Below is a small trained network, with its code and all its weights. Each question gives an input and a class and asks what happens when units are switched off, that is, made to give their printed mean instead of their output.

import numpy as np


def w(rows, s, z=0):
    codes = np.array(rows[::2]) - 128.0
    scale = np.full(codes.shape[1], s)
    scale[-1] = z or s
    return codes * scale


def f(y):
    return y / 2 * (1 + np.tanh(0.7978845608 * (y + 0.044715 * y**3)))


def log_softmax(a):
    a = a - a.max(-1, keepdims=True)
    return a - np.log(np.exp(a).sum(-1, keepdims=True))


def net(x, mask):
    res = np.array(x, float).reshape(1, 3) / 4 @ E
    y = f(res @ A[0][:, :-1].T + A[0][:, -1])
    res = res + np.where(mask, y, B[0][:, -1]) @ B[0][:, :-1]
    return log_softmax(res[-1] @ U[:, :-1].T + U[:, -1])


A, B = {}, {}
E = w([
[65,78,171,90,97,148,115,91,8,140],'x0',
[169,65,120,154,146,102,59,173,97,182],'x1',
[97,84,140,67,173,139,38,156,161,90],'x2',
],0.015)
A[0] = w([
[122,55,133,37,188,161,109,150,141,94,253],'n1',
[173,200,122,140,127,134,141,166,202,96,254],'n2',
[163,83,110,184,147,2,167,115,173,156,223],'n3',
[183,161,81,193,144,135,157,196,186,83,254],'n4',
[77,96,131,113,108,182,67,96,149,97,98],'n5',
[216,156,59,120,66,153,158,123,144,107,184],'n6',
[155,124,162,134,220,57,66,96,214,70,183],'n7',
[67,66,206,134,136,111,169,101,76,162,252],'n8',
],0.0086,0.0026)
B[0] = w([
[13,67,219,110,174,183,153,159,171,99,227],'n1',
[101,72,130,156,225,67,120,166,157,188,234],'n2',
[89,66,108,254,125,40,99,93,131,176,212],'n3',
[31,160,74,62,127,50,98,174,96,211,250],'n4',
[117,58,125,46,207,193,146,169,115,86,184],'n5',
[165,117,107,175,169,78,145,123,94,207,197],'n6',
[139,91,68,36,195,102,109,92,252,86,211],'n7',
[201,126,168,201,165,174,234,64,67,75,231],'n8',
],0.0089,0.013)
U = w([
[121,130,27,157,142,38,150,151,145,199,237],'0',
[210,120,108,132,22,183,52,149,172,90,2],'1',
[86,83,48,76,163,88,52,145,254,98,233],'2',
[117,71,87,129,70,120,120,137,147,108,2],'3',
[209,171,93,118,121,151,44,131,140,84,2],'4',
[150,58,146,163,64,123,200,38,80,148,254],'5',
[179,137,15,60,111,135,63,162,103,81,2],'6',
[108,38,172,66,190,161,117,109,112,96,103],'7',
],0.0085,0.0026)

Each question gives the input, the list of numbers given to net, and the class t.
The units are the neurons (one row each of A and B). Each row of codes is followed by its name. A weight is (code - 128) times the scale printed after its matrix; where a second scale follows, it is the last column's (A, B and U).
mask holds one flag per neuron, in row order. A switched-off neuron (its flag False) gives its mean, the last column of its row in B, instead of its output. The means were averaged over made-up inputs and are rounded, as every weight is.
A unit's drop is (log p(t) with every unit on - log p(t) with that unit switched off) / (log p(t) with every unit on - log p(t) with every unit switched off).
The circuit of an input: a set's keep is (log p(t) with only the set's units on - log p(t) with every unit switched off) / (log p(t) with every unit on - log p(t) with every unit switched off). Starting from all 8 units, units are removed one at a time, each time the one whose removal leaves the highest keep (on an exact tie, the one counted first), for as long as the keep stays at least 0.8.
units of the circuit, in order: the units of the circuit, biggest drop first
top k neurons: the k neurons with the biggest drops, biggest first
drop of u: that unit's drop, to one decimal
input [-6,-3,0], class 0: units of the circuit, in order	(n6)
input [1,1,-2], class 5: units of the circuit, in order	(n4 n7)
input [8,2,0], class 5: top 4 neurons	(n8 n7 n2 n4)
input [1,5,6], class 7: top 2 neurons	(n1 n4)
input [1,1,-6], class 5: top 2 neurons	(n4 n2)
input [-3,-8,0], class 0: top 3 neurons	(n1 n6 n5)
input [1,4,-3], class 5: top 3 neurons	(n4 n2 n7)
input [1,4,-8], class 5: top 2 neurons	(n4 n2)
input [-2,-7,0], class 0: top 2 neurons	(n1 n7)
input [1,-3,8], class 7: top 3 neurons	(n1 n5 n4)
input [8,0,-1], class 5: drop of n8	0.4
input [2,7,-2], class 5: drop of n4	0.2
input [-8,-7,-1], class 0: drop of n6	0.4
